Here is a tiny trained network, its code and every weight. The questions are about switching its units off for an input and a class, where a switched-off unit gives its printed mean instead of its output.

import numpy as np


def w(rows, s, z=0):
    codes = np.array(rows[::2]) - 128.0
    scale = np.full(codes.shape[1], s)
    scale[-1] = z or s
    return codes * scale


def f(y):
    return np.maximum(y, 0)


def log_softmax(a):
    a = a - a.max(-1, keepdims=True)
    return a - np.log(np.exp(a).sum(-1, keepdims=True))


def net(x, mask):
    res = np.array(x, float).reshape(1, 5) / 4 @ E
    y = f(res @ A[0][:, :-1].T + A[0][:, -1])
    res = res + np.where(mask, y, B[0][:, -1]) @ B[0][:, :-1]
    return log_softmax(res[-1] @ U[:, :-1].T + U[:, -1])


A, B = {}, {}
E = w([
[221,253,199],'x0',
[47,243,20],'x1',
[120,132,138],'x2',
[223,81,18],'x3',
[130,126,128],'x4',
],0.0052)
A[0] = w([
[124,41,171,51],'N1',
[178,106,145,62],'N2',
[150,187,137,78],'N3',
[93,51,211,121],'N4',
[189,173,127,67],'N5',
[113,162,97,36],'N6',
[53,58,94,39],'N7',
[105,74,79,111],'N8',
[130,149,102,165],'N9',
[185,83,172,65],'N10',
[129,121,142,254],'N11',
[136,151,102,141],'N12',
[209,116,69,135],'N13',
[178,250,138,68],'N14',
[205,178,141,52],'N15',
[65,166,90,80],'N16',
[194,204,123,49],'N17',
[187,178,146,67],'N18',
[132,112,109,206],'N19',
[240,50,171,90],'N20',
[92,144,90,58],'N21',
[142,104,147,62],'N22',
[128,90,91,102],'N23',
[110,176,91,48],'N24',
[204,123,63,139],'N25',
[173,107,46,121],'N26',
[151,132,129,24],'N27',
[101,171,105,60],'N28',
[141,168,49,113],'N29',
[124,104,92,173],'N30',
[170,110,127,113],'N31',
[90,83,114,33],'N32',
[163,138,150,31],'N33',
[185,135,143,85],'N34',
[193,133,154,97],'N35',
[132,174,94,88],'N36',
[119,164,84,92],'N37',
[77,133,83,38],'N38',
[172,154,166,51],'N39',
[172,122,118,35],'N40',
],0.013,0.0077)
B[0] = w([
[125,117,55,168],'N1',
[93,137,61,143],'N2',
[131,64,155,160],'N3',
[120,202,62,206],'N4',
[89,9,143,160],'N5',
[105,219,47,136],'N6',
[95,2,133,185],'N7',
[131,30,75,191],'N8',
[170,175,116,180],'N9',
[123,157,27,163],'N10',
[181,189,219,255],'N11',
[162,179,99,164],'N12',
[67,201,230,204],'N13',
[119,44,138,211],'N14',
[87,20,100,167],'N15',
[159,158,91,179],'N16',
[63,2,115,174],'N17',
[161,33,114,165],'N18',
[154,150,196,211],'N19',
[111,183,33,213],'N20',
[144,115,81,148],'N21',
[111,116,6,131],'N22',
[123,100,175,163],'N23',
[157,120,70,150],'N24',
[65,227,109,207],'N25',
[85,153,200,199],'N26',
[62,120,89,128],'N27',
[130,177,50,149],'N28',
[133,150,105,193],'N29',
[156,111,180,194],'N30',
[114,191,51,152],'N31',
[58,57,213,143],'N32',
[55,77,45,132],'N33',
[125,84,194,151],'N34',
[153,118,148,162],'N35',
[156,149,87,157],'N36',
[161,116,61,161],'N37',
[153,100,109,152],'N38',
[84,76,60,147],'N39',
[23,155,50,131],'N40',
],0.0077,0.0075)
U = w([
[85,11,94,49],'0',
[140,139,111,238],'1',
[211,147,8,1],'2',
[77,155,150,132],'3',
[148,123,124,207],'4',
],0.014,0.007)

Each question gives the input, the list of numbers given to net, and the class t.
The units are the neurons (one row each of A and B). Each row of codes is followed by its name. A weight is (code - 128) times the scale printed after its matrix; where a second scale follows, it is the last column's (A, B and U).
mask holds one flag per neuron, in row order. A switched-off neuron (its flag False) gives its mean, the last column of its row in B, instead of its output. The means were averaged over made-up inputs and are rounded, as every weight is.
A unit's drop is (log p(t) with every unit on - log p(t) with that unit switched off) / (log p(t) with every unit on - log p(t) with every unit switched off).
The circuit of an input: a set's keep is (log p(t) with only the set's units on - log p(t) with every unit switched off) / (log p(t) with every unit on - log p(t) with every unit switched off). Starting from the 12 units with the biggest drops (on a tie, the unit counted first), units are removed one at a time, each time the one whose removal leaves the highest keep (on an exact tie, the one counted first), for as long as the keep stays at least 0.8.
circuit, biggest first: the units of the circuit, biggest drop first
unit that matters most: the unit with the biggest drop
top k neurons: the k neurons with the biggest drops, biggest first
drop when u is switched off: that unit's drop, to one decimal
input [6,-6,0,-3,-3], class 0: circuit, biggest first => (N15 N39 N18)
input [7,0,4,8,0], class 3: circuit, biggest first => (N13)
input [-7,-3,-3,8,-7], class 3: top 2 neurons => (N13 N25)
input [2,-7,-5,6,-3], class 2: top 2 neurons => (N20 N10)
input [6,6,0,-3,6], class 0: circuit, biggest first => (N14 N17)
input [0,-6,-5,0,-1], class 2: circuit, biggest first => (N20 N10 N4)
input [6,1,0,8,-4], class 3: circuit, biggest first => (N13 N25)
input [1,5,6,8,2], class 3: circuit, biggest first => (N13 N26)
input [3,0,0,7,-3], class 3: top 3 neurons => (N13 N25 N26)
input [-2,-8,2,5,-3], class 2: top 2 neurons => (N20 N10)
input [7,4,-6,-5,3], class 0: top 2 neurons => (N14 N17)
input [1,5,-4,-2,-1], class 2: top 2 neurons => (N13 N26)
input [-5,5,-8,8,2], class 1: top 2 neurons => (N8 N37)
input [-5,-7,-7,-7,-2], class 1: unit that matters most => N4
input [-4,-8,-5,-7,-3], class 2: top 2 neurons => (N4 N1)
input [2,7,-5,-4,-2], class 2: drop when N13 is switched off => 0.1
input [2,8,3,-5,8], class 2: drop when N23 is switched off => 0.0
input [4,0,2,5,5], class 3: drop when N13 is switched off => 0.3
input [2,-4,-2,6,4], class 3: drop when N13 is switched off => 0.4
input [-4,-7,-1,5,-3], class 2: top neuron => (N20)
